(in the rows, 128 means zero)
Rows lie near named flat spaces through zero. A row that begins with a name and a colon came from that space; any other row is followed by the name of its block's space that it lies nearest.
q547_q835: [130 186 109 125 136  99 154 145  98 127  82 165  73 120 136  64  70 100
 116 149  78 161 104  88 123  69  73  91 113 121 144 155]
q547_q835: [137 185 105 138 145  99 154 149 177 131 121 145  70 115  95 133  93 116
 130 126  59 108 130  89 150 113  93 152 122 104 186 113]
q700_q286: [136 124  95 121 102 132 152  85 103 155  66 135 125 145 122 143  93 114
 145 151  96 164 138 146 129 112 120 127 134 126 128 151]
q516_q378: [139 134 146 141 125 106 107 112 128 134 124 148 115 142 133 160 126 135
 126 146 138 127 141 138 120 137 126 124 122 141 129 148]
q516_q378: [150 136 163 134 131 107 102 103 138 126 105 137 136 129 144 179 158 157
 123 157 168  82 117 188 126 116 160 135 132 125 129 164]
q516_q378: [127  79 110 146 100 161 121 118 118 151 155 113 133 151 110 154 142 122
 145 124 115 143 167 115 132 194 129 151 126 146 113 104]
q547_q835: [137 133 126 140 130 121 143 112 133 114 120 115 129 120 127 137 140 145
 139 141 128 109 140 152 142 122 135 151 134 123 138 138]
q966_q540: [112 121 110 129 137 134 158 137 157 129 125 107 142 117 128 121 110 134
 126 101 116 108 108 136 142 109 122 130 153 108 149 116]
q547_q835: [139 116 134 113 118 147 103 137 103 143 111 148 114 134 132 121 140 102
 114 146 133 123 116 121 110 136 140 109 116 145 111 145]
q966_q540: [138 135 127 179 123 116 141 138 103 123 134 123  96 126 141 108 137 152
 130 153 110 107 131 129 147 131  92 137 122 125 131 141]
q516_q378: [104 128 125 131 140 126 134 153 159 126 173 115 141 125 120 121 113 135
 126  83 122 139 123  99 135 138 111 128 134 114 137  85]
q700_q286: [112 126 124  82 142 120 124 107 178 136 113 144 150 137 114 163  83  98
 122  95 136 149 133 125 104 114 151 108 148 138 147 128]
q700_q286: [162 165 109 112  92 152  95 161  92 190  97 177  53 140  88 132 136  80
 125 166  52 148 110  66 130 158 106 138  72 114 121 103]
q966_q540: [165 136 172 141 119 117  63 130 104 134 136 167  88 142 130 163 178 126
 117 179 153 104 145 128 109 168 146 131  92 160 108 156]
q516_q378: [127 140 134 164 119  81 120  90 136 139 147 146 117 162 120 183  91 149
 146 132 118 176 178 121 127 155  93 135 122 140 136 128]
q700_q286: [120 152  96 110 133 109 169 100 168 144  75 130 133 127 115 153  67 122
 136 114  91 137 116 145 138  80 119 130 154 100 169 134]
q547_q835: [ 85  74 140 115 116 151 109 128  87 132 176 111 200 150 157 100 119 134
 124  81 183 207 124 117 102 148 125  81 133 144  66  98]
q516_q378: [146 130 138 117 127 124 127  92 136 121  95 121 149 124 129 166 152 145
 138 150 152 104 131 183 132 113 168 149 136 122 130 152]
q547_q835: [143 107 109 160 113 140 172  85  78  88 121  83 144 119 134 101 165 157
 167 167 132 137 180 165 153 135 135 173 131 138 111 150]
q547_q835: [135 114 107 157 122 143 172 119  87  98 115  93 127 111 142  78 150 144
 145 155 120 114 141 150 151 116 120 149 135 129 122 150]
q516_q378: [119 150 114 126 132 112 136 139 115 127 130 153  96 135 123  93  82  99
 124 124  97 176 141  75 116 121  88 104 116 142 133 128]
q516_q378: [151 100 103 104 105 174 137 107  84 132  78 125 121 126 119 110 153  92
 139 168 116 126 143 140 122 134 161 138 123 150 110 157]
q966_q540: [143 159 127 163 121 108 137 131  99 120 135 130  96 126 127 112 137 148
 141 156 104 139 142 115 147 132  95 148 105 119 127 127]
q966_q540: [149 113 123  90 121 160 124 112 106 124  79 132 130 119 126 119 156  97
 127 160 140 109 125 152 114 116 176 129 127 145 116 162]
q700_q286: [134 152 124 118 129 123 131 129  84 101 137 139 108 125 121  76 127 106
 139 147 118 185 160  84 118 129 114 125  99 148 109 129]
q700_q286: [ 91 115 129 118 144 124 137 141 146 119 161 115 165 128 140 106  96 131
 119  77 147 157 116 113 119 116 116  99 146 125 124 104]
q700_q286: [132 168 140 129 164  97 147 132 157  74 145 120 119 100 125 105 135 140
 132 129 136 109 145 125 137 102 133 147 129 126 154 135]
q966_q540: [152 157 114 134  99 112 136  75  71 127 104 137 116 146 110 137 128 132
 169 176 103 210 183 123 135 139 114 158  93 132 105 134]
q547_q835: [119 116 137 144 125 104 144  59 136  95 162  86 196 140 125 176 141 184
 173 117 170 179 193 173 142 148 148 172 139 126 113 112]
q966_q540: [128  80 146 135 117 137  95 111 120 144 127 141 137 153 146 162 132 121
 115 135 164 115 138 151 102 156 146 102 140 166 110 160]
q547_q835: [114  98 109 128 111 159 127 139 102 135 168 118 132 141 113 103 128 108
 140 110 112 180 158  79 124 175 114 131 115 145 103  91]
q516_q378: [130 152 138 140 135 103 147 111 130 115 107 112 150 115 147 134 133 171
 134 136 145 111 104 177 146  85 128 136 139  96 134 141]
q700_q286: [135 115 134 132 127 128 126 109 127 120 121 123 136 130 133 143 140 134
 132 140 145 115 142 153 125 131 145 134 135 140 126 148]
q700_q286: [130 112 124 152 105 145 129 130  44 118 143 120 123 136 145  71 148 131
 139 155 130 178 148 108 127 149 102 121 103 147  80 131]
q966_q540: [103  80  98 130 117 142 164  95 132 141 107 103 167 142 138 136  87 129
 137 104 128 146 135 156 128 119 124 115 168 132 130 137]
q966_q540: [121 109 175  99 140 117  52 130 212 163 165 160 150 154 114 238 131 122
 103  87 175  98 122 134  96 173 174 115 137 142 139 107]
[122 113 107 143 123 149 152 146 106 121 138 110 121 120 130  83 131 123
 132 126 108 129 130 109 139 134 109 132 129 129 123 119] | q547_q835
[138 119 152 161 115 101  76 119 126 155 157 173  86 170 124 182 112 118
 120 145 127 147 172  98 104 188 103 113 109 172 124 141] | q516_q378
[170 106 107 169 114 155 173  94  86  87  92  82 113 103 131 108 200 153
 161 200 121  60 168 190 165 133 157 195 134 137 130 177] | q547_q835
[124  84 104 134 105 163 129 121 121 146 152 112 134 145 106 142 136 113
 145 118 110 149 166 107 131 185 131 149 127 144 116 100] | q516_q378
[133 123 121 116 114 127 126  92 127 140 110 131 141 143 115 164 120 125
 144 135 126 158 151 141 124 137 141 139 128 132 124 130] | q966_q540
[124 162 102 119 133 112 195  88 121 100  80  89 168 103 134 104 112 164
 158 131 119 150 117 178 160  56 128 153 146  80 139 133] | q516_q378
[125 152 121 166 162  99 169 137 252 110 169  82 133  99  96 195 138 184
 144  86 102  31 133 157 185 132 133 206 164  75 211  83] | q547_q835
[112  64 145 142 123 139 125  91  86  95 153 101 182 142 165 112 146 146
 135 129 198 154 167 163 108 147 149 108 147 174  83 159] | q700_q286
[114 134 123 134 134 125 149 135 139 121 140 105 150 117 131 117 125 150
 133 106 128 128 113 135 145 113 119 136 138 102 133 106] | q516_q378
[113 161  93 129 138 101 189 110 156 128  88 115 134 117 125 121  67 141
 140 110  88 141 111 142 151  68  97 132 154  88 167 127] | q700_q286
[117 126 125 130 139 114 155 101 112  89 130 112 150 124 142  97 114 136
 141 128 148 161 158 137 124 108 126 123 139 144 121 147] | q700_q286
[144 158 143 125 152 107 131 123 133  78 139 130 111 109 122 110 150 128
 135 149 141 119 161 122 126 120 144 147 116 145 138 146] | q700_q286
[115 103 128 130 123 145 134 136  88 122 126 117 148 126 156  83 131 129
 120 126 148 139 109 135 121 115 122 100 134 134 100 139] | q547_q835
[140 104 141 119 100 119  88  64 119 158 117 152 146 173 116 214 121 123
 146 146 150 181 180 148 103 172 152 131 120 160 105 142] | q966_q540
[135 118 115 111 121 148 134 119 116 127 109 126 127 126 120 119 134 108
 134 139 121 132 137 128 124 130 144 133 127 137 123 136] | q516_q378
[107 129 127 146 141 116 158 130 102  87 157 102 149 117 149  69 120 149
 136 115 144 162 140 121 134 110 103 119 133 130 114 125] | q700_q286
[162 163 116 133 124 111 134 100 141 123 107 142  85 128  92 165 136 120
 152 167  89 124 176 123 141 143 134 177 110 132 156 138] | q547_q835
[171 119 125  80 113 159 110  88 132 142  56 140 126 125 105 182 171  98
 136 176 133  86 135 177 119 129 205 158 125 138 131 166] | q966_q540
[132  97  98  95 115 174 132 125 118 134 121 126 123 132 100 114 133  77
 138 128 106 149 159  97 116 160 152 138 123 155 120 119] | q516_q378

Rows lie near named flat spaces through zero. A row that begins with a name and a colon came from that space; any other row is followed by the name of its block's space that it lies nearest.
q383-q297: [137 120 121 146 114 152 104 165 152 148 119 108 100 111 126 135 101 153
  98 118 127 119 114 116 135 100 134 108 100 118 156 159]
q967-q25: [137 132 105 136  88 161  96 144 174 150 120 107 113 101  83 131 117 146
  88 110 147 129  97 112 139 112 144  94  95 117 118 142]
q423-q816: [137 140 131 134 114 152 104 177 158 157 132 137  90 102 113 100 110 155
 110 135 112 129 146  59 137  53 112  78  92 126 153 171]
q111-q289: [139  94 153 160 127 175 117 133 116 112  88 111 111 160 187 139 114 152
 119 125 138 103 112 149  67 139 128 140 130  73 199 126]
q383-q297: [118 134 115 125 105 113 129 164 142 137 144 137  93 111 157 144 109 135
 130 128 103 115 121 146 145 106 113 133 108 149 124 156]
q423-q816: [121 105 119 133 120 159 129 124 127 132 108 117 126 121 145 110 131 140
 136 130 131 133 103 141 119 134 138 126 121 112 131 120]
q423-q816: [117 123 114 131 118 147 116 143 149 137 125 113 108 110 126 132 120 134
 107 114 134 127 101 132 131 113 137 122 101 122 135 151]
q34-q127: [ 74 130 142 120 148 172 126  85 141 114 113 109 116 128 129 112 152 104
 114 111 170 142  95 120  90 103 138 146 101  94 147 150]
q426-q107: [123 146 122 116  98 146 114 140 160 135 137 148 107 112 107 111 139 130
 115 125 130 131 124  92 119  92 116  96 102 123 118 143]
q383-q297: [118 146 111 121 111  75 132 158 141 122 163 133 101 121 151 190 104 113
 114 111 109 103 119 182 153 137 117 160 120 165 113 156]
q34-q127: [188 118  97 114 127 119 116 166 124 130 145 158 163 119  76 113 148 135
 105 119 115 137 141  99 130 163 140  69 143 131 116  97]
q111-q289: [166 123 128 149 183 145  96 132 133 157 114  76 171 114  24 114 114 141
  72 109 162 155 145  57 166 122 175  83 128 119 154 135]
q967-q25: [154 125 113 133 122 123 100 172 149 112 142 124 111 133 123 185 115 125
  62  86 137 100 106 151 103 150 137 121 113 113 167 152]
q111-q289: [149 100  75 130  53 153 120 172 152 154 119 136 109  91 143 115 118 167
 138 133  99 124  83 164 149 145 134  95 108 135  88 110]
q423-q816: [126 134 129 130 159 106 127 117 123 126 135 105 145 130 102 151 121 113
 109 114 143 132 131 134 148 141 144 144 135 139 130 135]
q423-q816: [108 141 143 137 161 144 109 129 148 136 127  97 112 119  99 135 115 121
  86 108 155 133 127  91 131  83 139 126 100 117 166 176]
q383-q297: [ 38 115 176 131 173 176 164  77  98 131  94 116  96 130 213  57 138 124
 200 167 127 151 130 109 105  50 108 173 110 108 161 159]
q967-q25: [101 171 147 120 119 109 125  96 151 120 144 127 117 135 103 154 129 102
 118 122 150 124 138 118 131 106 115 149 121 138 109 145]
q34-q127: [125  91 146 130 219 146 144 115  75 116 110 113 164 142 139  90 148 119
 132 127 137 151 139 108 105 140 151 132 147 103 184 122]
q426-q107: [104 125 142 146 104 147 140  73 126 140  94  98 133 134 141 117 118 140
 171 153 141 134 118 150 144 131 131 159 138 125  97 104]
q426-q107: [103 132 160 134 150 149 129  69 121 101 107 108 140 161 130 139 144 105
 121 118 172 127 119 136  84 141 136 162 137  92 150 120]
q34-q127: [127 100 114 129  92 147 146 132 114 135 111 144 121 122 181  98 132 151
 179 155 100 128 112 160 124 141 118 128 133 127 106 100]
q967-q25: [171  70  94 133 156 159 118 180 106 130 115 123 148 117 133 108 134 150
  99 108 118 134 101 136 110 168 161  89 128 102 172 115]
q111-q289: [128 132 152 120 161 132 135  87 106 103 122 138 159 158 114 115 159 106
 131 128 151 137 146 108  91 146 129 133 152 106 139 103]
q967-q25: [126  98 119 105 194 118 168  93  67 124 125 137 195 126 117  64 171 112
 179 149 119 172 143 121 145 169 150 127 168 141 100  77]
q111-q289: [104  87 126 136 159 144 153  98  91 121 100  99 146 134 175 117 132 127
 159 133 133 138  98 182 124 165 150 168 142 117 136 109]
q34-q127: [159 106 120 130 115 132 131 134 110 112 119 144 145 146 148 132 139 136
 134 129 120 118 123 155 100 175 129 123 150 112 132  91]
q426-q107: [119 107 122 115 155 151 138 127 110 126 122 138 140 120 134  83 154 125
 141 132 125 149 122 111 113 125 136 112 126 116 137 121]
q111-q289: [139 116 122 120 176 112 122 179 116 112 152 138 119 130 142 150 127 115
  85  99 118 118 130 128 107 129 132 122 120 124 185 162]
q34-q127: [125 129 102 104 126 134 131 151 137 150 144 151 128  90 100  77 147 132
 137 136 110 155 130  87 153  98 128  85 109 147  99 134]
q423-q816: [125 114 118 137 109 158 120 143 141 145 113 117 110 111 138 111 117 150
 129 132 123 130 110 125 133 109 132 113 108 119 133 137]
q967-q25: [127 148 111 123  94  99 125 115 149 124 143 122 131 125 106 172 123 115
 117 115 138 118 111 167 149 158 132 147 130 149  83 119]
q383-q297: [164  92 120 121 160 145 134 109  90 104 112 138 186 150 112 104 168 122
 127 121 142 143 124 132  89 197 153 110 164  97 137  69]
q426-q107: [111 152 157 126 146  93 138  98 117  98 141 131 128 162 145 173 128  97
 126 121 141 111 145 152 108 141 114 175 146 131 138 133]
q423-q816: [117 168 159 136 142  53 145  71 113 107 143 106 151 167 120 206 107  93
 137 128 146 109 157 178 157 168 122 204 170 163  99 115]
q423-q816: [116 113 140 129 126 114 160  60  89  96 108 124 164 168 169 146 147 110
 176 141 140 123 116 203 107 204 132 188 175 121  99  67]
q426-q107: [114 161 138 142  73  86 132 102 148 126 133 113 108 143 148 196  93 124
 143 135 128  97 126 189 156 143 110 183 138 157  86 126]
q383-q297: [104 130 161 149 141 187 113 108 143 152  94  99 110 121 115  81 119 149
 128 143 150 144 136  59 121  55 129 110 102  97 163 156]
q967-q25: [100 127 151 138 120 162 136 102 128 142 102 121 113 126 151  87 126 143
 166 157 128 138 134 104 125  85 116 132 119 116 129 131]
q111-q289: [145 131 102  99 133 114 130 139 127 122 152 159 152 116  91 111 160 113
 119 118 123 143 129 113 128 149 134  97 133 138 101 110]
q383-q297: [135 109 118 129 132 115 141 114 106 114 122 121 151 141 145 147 132 122
 139 124 129 124 113 180 126 183 141 153 151 129 117  98]
q383-q297: [ 97 201 167 103 136 119 116 124 166 138 164 164  97 117  73  95 142 105
 118 140 134 143 188   9 131  13  87  94  97 144 125 184]
q423-q816: [119 170 152 146 122 108 109 139 160 148 139 107  95 123 104 161  86 133
 104 128 132 114 156  94 162  68 113 134 108 148 140 179]
q426-q107: [143 160 171 170 109 120 108  92 145 139 105  84 129 157  98 174  83 143
 118 138 155 107 159 116 148 118 124 152 145 125 134 127]
q34-q127: [153  99 127 122 201 135 132 138  89 124 125 128 171 131 104  91 150 124
 117 122 129 152 146  92 119 146 152 101 147 115 164 115]
q426-q107: [124 139 141 140 108 149 115 105 147 131 112 111 123 134 111 133 122 133
 119 127 151 125 123 117 121 118 130 129 122 112 127 127]
q111-q289: [121 152 145 139  81 143 126  76 147 146 106 117 134 131  99 111 124 141
 161 157 144 136 139 108 148 113 120 129 135 130  79 101]
q426-q107: [116 122 117 135  95 127 140 113 129 143 116 116 124 118 148 126 115 142
 164 146 117 128 113 163 158 137 128 147 131 145  89 112]
q34-q127: [125 147 143 129 160 111 119 124 132 122 140 115 132 135  99 151 122 110
  97 112 146 127 143 109 132 117 133 135 127 131 148 151]
q34-q127: [159 150 119 135 105 115 101 141 159 139 138 118 134 123  67 159 113 133
  87 112 142 121 134 110 149 133 136 104 124 136 114 130]
q383-q297: [105 149 131 129 138  77 135 114 130 113 149 106 121 139 139 199 106  99
 112 108 137 108 120 187 149 151 130 187 133 155 120 149]
q967-q25: [102 142 126 105 146  85 161  64 103 110 141 129 170 139 115 135 155  89
 164 134 140 145 130 167 149 176 136 173 161 157  67  90]
q111-q289: [111 132 124  82 195  90 161  93  86  91 160 163 179 141 110 108 189  71
 142 119 135 156 142 128 110 169 135 142 158 141 107 101]
[132 103 158 153  53 195 129  88 125 102  71 144 108 176 211 118 139 157
 172 155 137  99 106 167  38 152 101 144 143  61 145  76] | q111-q289
[164 125  89 131  82 127 108 210 159 173 143 142  99  79 111 111  98 171
 119 136  83 126 131  99 180  91 121  68  99 158 110 151] | q423-q816
[131 112 112 103 129 158 126 205 132 135 147 187  88  99 164  65 149 144
 130 135  83 135 135  72  96  65 101  66  91 118 164 163] | q383-q297
[117 100 124 120 140 165 137 113 111 116 110 134 138 131 150  92 158 126
 142 128 135 141 106 133  91 142 137 124 128  99 139 110] | q34-q127
[113 102 132 129 119 187 128 119 126 124  99 135 116 129 161  83 149 141
 144 136 134 135 105 118  82 114 126 114 114  87 150 121] | q423-q816
[167  90 121 143 148 154 133 148  97 162 101 123 159 113 117  59 124 171
 162 162 101 154 153  83 157 124 141  81 146 127 133  98] | q423-q816
[116 152 128 130 104 101 129 126 144 135 141 123 112 123 128 157 108 125
 133 131 122 118 131 145 157 118 117 148 124 154 102 141] | q383-q297
[105 170 146 109 179  60 133 103 125  90 171 125 139 153 104 200 134  66
  87  92 155 116 143 150 125 147 128 180 140 149 136 155] | q383-q297
[139  80 104 109 196 112 160 111  65 102 128 130 194 138 137 111 168 104
 144 118 127 151 113 174 119 216 164 144 170 127 125  77] | q967-q25
[129 111 140 141 134 160 130 119 117 139 102 119 132 129 139  92 127 148
 148 146 127 138 133 107 122 114 130 118 130 110 143 119] | q423-q816
[151 103 139 122 212 119 143 153  76 129 133 142 161 131 127  81 141 129
 138 140 105 150 173  78 129 122 134 103 151 130 172 126] | q426-q107
[123 128 139 114 151 121 139 116 109 101 136 149 138 148 142 127 153 106
 131 124 132 127 136 131  93 143 121 138 141 117 142 119] | q111-q289
[130  76  84 100 162 134 156 121  85 109 127 141 176 118 142  93 176 112
 148 118 122 155  88 176 115 204 161 127 148 123 107  80] | q111-q289
[128 130  91 114 124  52 135 186 129 104 180 139 101 124 175 224 104 102
  94  88  99  89 100 229 144 177 125 174 124 170 128 160] | q383-q297
[168 111 121 140 147 138 109 124 123 118 115 106 166 143  83 148 133 128
  84 102 157 127 118 131 113 180 161 113 145 102 148 103] | q383-q297
[140 128 104 113  45 146 131 127 147 126 126 172 120 123 142 107 152 142
 160 145 112 123 109 146 108 147 108 104 128 124  72  85] | q111-q289
[113 128 139 135 124 165 119 119 141 140 110 117 114 120 123 100 128 139
 129 134 139 137 124  96 120  90 128 115 109 110 140 141] | q967-q25
[112 153 119 117 106  80 139  90 135 105 148 124 139 142 123 191 130  94
 127 112 144 114 111 197 140 180 130 180 144 153  78 111] | q967-q25
[104 134 115 130  94 149 122  89 156 134 113 101 128 117 104 136 131 124
 124 118 159 135  88 153 138 140 145 141 114 123  89 119] | q967-q25
[110 140 113  95 136 151 118 123 150 114 146 151 130 113  86 102 174 100
  96 102 153 148 108  91  96 113 135  96 102 110 122 139] | q34-q127
[137 112 127 148 102 114 149  97 104 137 103 109 149 140 157 137 109 147
 180 157 115 123 127 184 159 174 131 163 163 144  89  81] | q423-q816
[133 121 108 120 106 101 144 135 117 122 139 144 132 127 155 144 129 126
 152 134 106 120 119 177 140 165 123 145 143 150  96 106] | q383-q297
[163 113 108 132 137 131 109 173 133 133 134 125 131 118 108 138 120 139
  88 107 123 124 122 119 129 140 143  97 121 123 153 137] | q426-q107
[ 73 138 126 105 135 168 127 101 152 125 128 128 110 106 114  91 160 105
 120 115 156 152  97 101 106  84 133 122  88 110 123 156] | q34-q127
[127  97 133 154 131 154 136 118 109 149  91  96 133 125 154 105 107 158
 160 150 122 135 121 141 147 130 140 138 135 121 135 115] | q34-q127
[101 102 154 130 172 178 138  75 101 105  93 113 149 152 147  92 161 115
 139 127 163 145 112 123  72 139 143 145 136  78 165 110] | q423-q816
[159 109 122 143 138 153 106 155 133 136 115 112 133 125 107 127 118 147
  92 114 136 126 122 108 119 132 146  98 122 106 164 132] | q111-q289
[150 163 129 116  89  95 110 130 155  88 158 158 121 160 113 203 138  99
  80  95 146  92 125 157  84 166 111 138 136 120 124 122] | q34-q127
